[[137 120 134 126 127 121 145 122 155]
 [114 133 147 135 129 150 125 134 115]
 [147 128 116 129 125 123 138 129 129]]
|
[[155 122 145 121 127 126 134 120 137]
 [115 134 125 150 129 135 147 133 114]
 [129 129 138 123 125 129 116 128 147]]

[[134 137 141 128]
 [141 113 108 126]
 [120 142 144  98]
 [109 137 143 113]
 [133 149 153 112]
 [122 143 148 126]
 [148 146 148 118]
 [126 106 105 137]
 [140 130 128 125]]
|
[[128 141 137 134]
 [126 108 113 141]
 [ 98 144 142 120]
 [113 143 137 109]
 [112 153 149 133]
 [126 148 143 122]
 [118 148 146 148]
 [137 105 106 126]
 [125 128 130 140]]

[[127 128 127]
 [126 146 130]
 [147 102 127]
 [125 128 129]
 [125 137 134]
 [130 126 127]
 [129 127 127]
 [124 123 127]
 [101 150 119]
 [122 116 118]]
|
[[127 128 127]
 [130 146 126]
 [127 102 147]
 [129 128 125]
 [134 137 125]
 [127 126 130]
 [127 127 129]
 [127 123 124]
 [119 150 101]
 [118 116 122]]

[[127 117 134 124 140 110]
 [129 158 135 141 114 146]
 [119 122 121 139 131 149]]
|
[[110 140 124 134 117 127]
 [146 114 141 135 158 129]
 [149 131 139 121 122 119]]

[[151 122]
 [116 133]
 [144 134]
 [125 138]
 [112 135]
 [124 129]
 [112 108]
 [130 105]
 [129 131]
 [125 136]]
|
[[122 151]
 [133 116]
 [134 144]
 [138 125]
 [135 112]
 [129 124]
 [108 112]
 [105 130]
 [131 129]
 [136 125]]

[[139 122 138 129 142 136 128 116]
 [134 123 126 126 106 138 119 134]]
|
[[116 128 136 142 129 138 122 139]
 [134 119 138 106 126 126 123 134]]

[[128 140 133 127 117 126 126 131 109 130 127 132 131 125]
 [126 142 135 122 122 111 135 111 137 129 138 121 133 130]
 [137 123 130 136 129 121 117 132 131 124 121 126 123 127]
 [126 114 134 129 118 122 129 129 106 130 131 133 128 125]]
|
[[125 131 132 127 130 109 131 126 126 117 127 133 140 128]
 [130 133 121 138 129 137 111 135 111 122 122 135 142 126]
 [127 123 126 121 124 131 132 117 121 129 136 130 123 137]
 [125 128 133 131 130 106 129 129 122 118 129 134 114 126]]
---
[[100 119 127]
 [102 119 124]
 [100 118 130]
 [117 114 134]
 [115 128 130]]
|
[[119 124]
 [118 130]]

[[136 135 133 105 135]
 [122 150 101 130 113]
 [145 144 130 107 141]]
|
[[150 101]
 [144 130]]

[[123 130 112 124 115]
 [140 154 149 121 113]
 [ 99 141 132 112 128]
 [152 111 111 120 129]]
|
[[154 149]
 [141 132]]

[[104 120 151 129 135]
 [121 122 134 128 135]
 [123 123 135 124 140]
 [130 119 124 115  99]
 [143 133 119 140 139]]
|
[[122 134]
 [123 135]]

[[133 154 127 126]
 [133 128 129 150]
 [130 146 130 126]
 [127 131 141 116]
 [124 114 143 129]]
|
[[128 129]
 [146 130]]

[[125 146 128]
 [122 150 128]
 [124 147 128]]
|
[[150 128]
 [147 128]]

[[134 126 142 131 133]
 [119 135 156 127 131]
 [125 138 120 138 133]]
|
[[135 156]
 [138 120]]
---
[[117 124 124 125 129 121 135 130 125 128 128 129 133 129 127 127]
 [123 122 115 114 120 114 140 132 146 135 129 135 140 132 118 122]
 [131 126 123 131 123 118 142 132 136 121 133 141 127 138 117 124]
 [135 116 133 154 127 133 123 135 122 117 131 143 119 140 131 127]]
|
[[124 124 125 129 121 135 130 125 128 128 129 133 129 127 127 117]
 [122 115 114 120 114 140 132 146 135 129 135 140 132 118 122 123]
 [126 123 131 123 118 142 132 136 121 133 141 127 138 117 124 131]
 [116 133 154 127 133 123 135 122 117 131 143 119 140 131 127 135]]

[[153 134]
 [123 158]]
|
[[134 153]
 [158 123]]

[[144 127 125 130 125 123 120 124 132 130 125 124]
 [149 113 151 137 146 122 110 132 123 139 117 112]
 [119 133 112 110 121 128 145 130 135 137 146 144]
 [118 140 123 123 124 149 136 133 138 121 139 144]
 [130 133 124 130 114 125 128 128 156 124 137 126]]
|
[[127 125 130 125 123 120 124 132 130 125 124 144]
 [113 151 137 146 122 110 132 123 139 117 112 149]
 [133 112 110 121 128 145 130 135 137 146 144 119]
 [140 123 123 124 149 136 133 138 121 139 144 118]
 [133 124 130 114 125 128 128 156 124 137 126 130]]

[[117 102 142]
 [148 143 117]
 [112 129 132]
 [133 125 129]
 [104 150 130]]
|
[[102 142 117]
 [143 117 148]
 [129 132 112]
 [125 129 133]
 [150 130 104]]

[[123 124 137 146 122 144 143 126 149]
 [126 108 127 106 122 104 143 122 114]
 [140 135 137 120 119 129 110 131 121]]
|
[[124 137 146 122 144 143 126 149 123]
 [108 127 106 122 104 143 122 114 126]
 [135 137 120 119 129 110 131 121 140]]

[[130 122 126 139 120]
 [116 113 122 153 116]
 [131 125 128 126 126]
 [137 131 135 118 134]
 [125 123 125 134 125]
 [116 113 120 153 117]]
|
[[122 126 139 120 130]
 [113 122 153 116 116]
 [125 128 126 126 131]
 [131 135 118 134 137]
 [123 125 134 125 125]
 [113 120 153 117 116]]

[[122 128 120 113 125 114 137 123 131 115 138]
 [128 130 129 117 123 113 123 115 135 122 131]
 [136 124 126 121 120 125 125 133 130 120 142]
 [139 126 142 141 125 139 116 142 122 135 119]
 [128 126 127 125 129 123 130 121 133 123 129]
 [128 128 131 139 128 136 129 144 114 127 119]
 [128 127 122 123 120 132 134 137 121 125 138]
 [119 132 133 140 127 146 132 144 116 138 106]]
|
[[128 120 113 125 114 137 123 131 115 138 122]
 [130 129 117 123 113 123 115 135 122 131 128]
 [124 126 121 120 125 125 133 130 120 142 136]
 [126 142 141 125 139 116 142 122 135 119 139]
 [126 127 125 129 123 130 121 133 123 129 128]
 [128 131 139 128 136 129 144 114 127 119 128]
 [127 122 123 120 132 134 137 121 125 138 128]
 [132 133 140 127 146 132 144 116 138 106 119]]

[[146 129 113 111]
 [135 135 130 110]
 [134 131 124 104]]
|
[[129 113 111 146]
 [135 130 110 135]
 [131 124 104 134]]

[[138 126 130 132 126 123 130 123 126 123 144 129 118 138 113]
 [124 131 126 118 121 135 121 141 131 135 109 137 127 130 133]
 [124 129 123 120 127 127 132 118 124 132 136 126 134 129 149]
 [118 129 130 135 133 123 130 113 126 134 136 120 138 130 137]
 [134 131 131 142 130 122 126 114 134 136 139 119 126 133 126]]
|
[[126 130 132 126 123 130 123 126 123 144 129 118 138 113 138]
 [131 126 118 121 135 121 141 131 135 109 137 127 130 133 124]
 [129 123 120 127 127 132 118 124 132 136 126 134 129 149 124]
 [129 130 135 133 123 130 113 126 134 136 120 138 130 137 118]
 [131 131 142 130 122 126 114 134 136 139 119 126 133 126 134]]
